Here is a tiny trained network, its code and every weight. The questions are about switching its units off for an input and a target symbol, where a switched-off unit gives its printed mean instead of its output.

import numpy as np


def w(rows, s, z=0):
    codes = np.array(rows[::2]) - 128.0
    scale = np.full(codes.shape[1], s)
    scale[-1] = z or s
    return codes * scale


def norm(h):
    return h / np.sqrt((h * h).mean(-1, keepdims=True) + 1e-5)


def f(y):
    return np.maximum(y, 0)


def softmax(a):
    e = np.exp(a - a.max(-1, keepdims=True))
    return e / e.sum(-1, keepdims=True)


def log_softmax(a):
    a = a - a.max(-1, keepdims=True)
    return a - np.log(np.exp(a).sum(-1, keepdims=True))


def net(x, mask):
    ids = ['Πβξτφψω'.index(c) for c in x.split()]
    T = len(ids)
    res = E[ids] + P[:T]
    u = 0
    for l in range(2):
        q, k, v = (norm(res) @ M[l].T for M in (Q, K, V))
        z = softmax(np.where(np.tri(T) > 0, q @ k.T / 2**0.5, -1e9)) @ v
        res = res + np.where(mask[u], z, O[l][:, -1]) @ O[l][:, :-1]
        u += 1
        y = f(norm(res) @ A[l][:, :-1].T + A[l][:, -1])
        res = res + np.where(mask[u : u + 4], y, B[l][:, -1]) @ B[l][:, :-1]
        u += 4
    return log_softmax(norm(res)[-1] @ U[:, :-1].T + U[:, -1])


Q, K, V, O, A, B = {}, {}, {}, {}, {}, {}
E = w([
[153,166,152,124],'Π',
[196,107,175,145],'β',
[175,134,152,115],'ξ',
[147,128,1,225],'τ',
[154,164,154,125],'φ',
[169,130,101,63],'ψ',
[219,143,183,160],'ω',
],0.0066)
P = w([
[179,252,67,84],'0',
[181,252,78,76],'1',
[170,212,89,75],'2',
[149,189,106,87],'3',
[140,173,119,92],'4',
[121,156,122,97],'5',
[119,142,139,105],'6',
[111,126,144,113],'7',
[105,112,158,124],'8',
[99,98,166,133],'9',
[90,84,171,141],'10',
[83,68,174,147],'11',
[54,58,173,148],'12',
[94,41,193,157],'13',
],0.0038)
Q[0] = w([
[84,216,178,163],'0.h1',
[22,143,2,114],'0.h1',
],0.0081)
K[0] = w([
[231,43,194,28],'0.h1',
[254,210,74,161],'0.h1',
],0.0075)
V[0] = w([
[241,4,70,174],'0.h1',
[156,172,242,178],'0.h1',
],0.0045)
O[0] = w([
[255,111,27,72,179],'0.h1',
[92,235,108,111,253],'0.h1',
],0.0055,0.0028)
A[0] = w([
[53,194,128,209,11],'0.n1',
[101,93,135,143,58],'0.n2',
[116,102,29,183,125],'0.n3',
[136,252,92,218,19],'0.n4',
],0.0033,0.0011)
B[0] = w([
[111,144,88,121,153],'0.n1',
[130,152,174,114,128],'0.n2',
[104,155,106,192,154],'0.n3',
[144,3,95,113,252],'0.n4',
],0.0046,0.0013)
Q[1] = w([
[69,77,61,97],'1.h1',
[23,92,50,255],'1.h1',
],0.0063)
K[1] = w([
[185,161,93,168],'1.h1',
[192,254,133,97],'1.h1',
],0.0085)
V[1] = w([
[174,71,254,198],'1.h1',
[111,121,209,18],'1.h1',
],0.0058)
O[1] = w([
[249,254,113,120,4],'1.h1',
[127,109,71,52,220],'1.h1',
],0.0053,0.0018)
A[1] = w([
[126,107,152,240,253],'1.n1',
[192,155,173,130,50],'1.n2',
[113,3,72,114,170],'1.n3',
[157,127,179,104,141],'1.n4',
],0.0057,0.00063)
B[1] = w([
[163,214,3,79,160],'1.n1',
[9,147,135,108,252],'1.n2',
[169,105,241,242,214],'1.n3',
[60,84,95,199,224],'1.n4',
],0.0037,0.0029)
U = w([
[33,138,149,122,123],'Π',
[196,162,64,52,201],'β',
[122,105,124,85,2],'ξ',
[132,106,57,202,145],'τ',
[42,138,145,122,92],'φ',
[143,1,181,127,134],'ψ',
[155,164,135,124,106],'ω',
],0.0093,0.004)

Each question gives the input, a string of symbols that net reads in full, and the target symbol t.
The units are the heads (2 rows each of Q, K, V and O) and the neurons (one row each of A and B). Each row of codes is followed by its name. A weight is (code - 128) times the scale printed after its matrix; where a second scale follows, it is the last column's (O, A, B and U).
mask holds one flag per unit, layer by layer, with each layer's heads first. A switched-off unit (its flag False) gives its mean, the last column of its rows in O or B, instead of its output. The means were averaged over made-up inputs and are rounded, as every weight is.
A unit's drop is (log p(t) with every unit on - log p(t) with that unit switched off) / (log p(t) with every unit on - log p(t) with every unit switched off).
The circuit of an input: a set's keep is (log p(t) with only the set's units on - log p(t) with every unit switched off) / (log p(t) with every unit on - log p(t) with every unit switched off). Starting from all 10 units, units are removed one at a time, each time the one whose removal leaves the highest keep (on an exact tie, the one counted first), for as long as the keep stays at least 0.8.
circuit, biggest first: the units of the circuit, biggest drop first
most important unit: the unit with the biggest drop
k most important neurons: the k neurons with the biggest drops, biggest first
k most important neurons of layer l: the k neurons of layer l with the biggest drops, biggest first
drop of u: that unit's drop, to one decimal
input β φ ψ ξ β φ β β τ ψ β φ β ω, target ω: circuit, biggest first	(1.h1)
input φ Π β ψ ξ, target ψ: circuit, biggest first	(1.h1; 1.n3)
input β ξ β β ψ Π Π Π ω, target Π: circuit, biggest first	(0.h1; 1.n3)
input β Π φ ξ β φ β ξ, target β: 2 most important neurons of layer 1	(1.n2; 1.n3)
input ω ω Π ω, target Π: 2 most important neurons of layer 1	(1.n2; 1.n4)
input β ψ ψ ψ ψ β ψ β φ, target β: circuit, biggest first	(0.h1; 1.h1)
input ξ ξ β ψ τ ω β ψ β ψ τ ω, target τ: 3 most important neurons	(1.n1; 1.n4; 0.n4)
input β φ φ φ φ β β ω, target β: circuit, biggest first	(0.h1; 1.n3)
input β ψ ω, target ψ: circuit, biggest first	(1.h1; 0.h1)
input ω β ψ ψ β Π β ψ Π β ξ β ψ, target β: 2 most important neurons	(1.n2; 1.n4)
input ψ φ ψ τ τ ξ, target τ: 2 most important neurons	(1.n1; 0.n4)
input Π ψ β φ ψ φ, target ψ: 2 most important neurons of layer 1	(1.n3; 1.n2)
input β ψ Π ψ β β Π τ β, target τ: 3 most important neurons	(1.n1; 1.n4; 1.n3)
input β ψ β β β Π β ψ ψ β β, target β: most important unit	1.h1
input β β β τ β β, target τ: 2 most important neurons	(1.n1; 0.n4)
input ψ β τ φ ξ, target φ: 2 most important neurons of layer 1	(1.n1; 1.n3)
input β β β ξ β β β ψ β β ψ β β ψ, target β: drop of 1.n4	0.0
input ψ β τ ξ β ψ ξ, target ψ: drop of 1.n2	0.1
input β ψ β, target ψ: drop of 1.n1	0.1
input ψ Π ξ ψ ψ Π ω ω β ψ β β β Π, target β: circuit, biggest first	(1.h1)
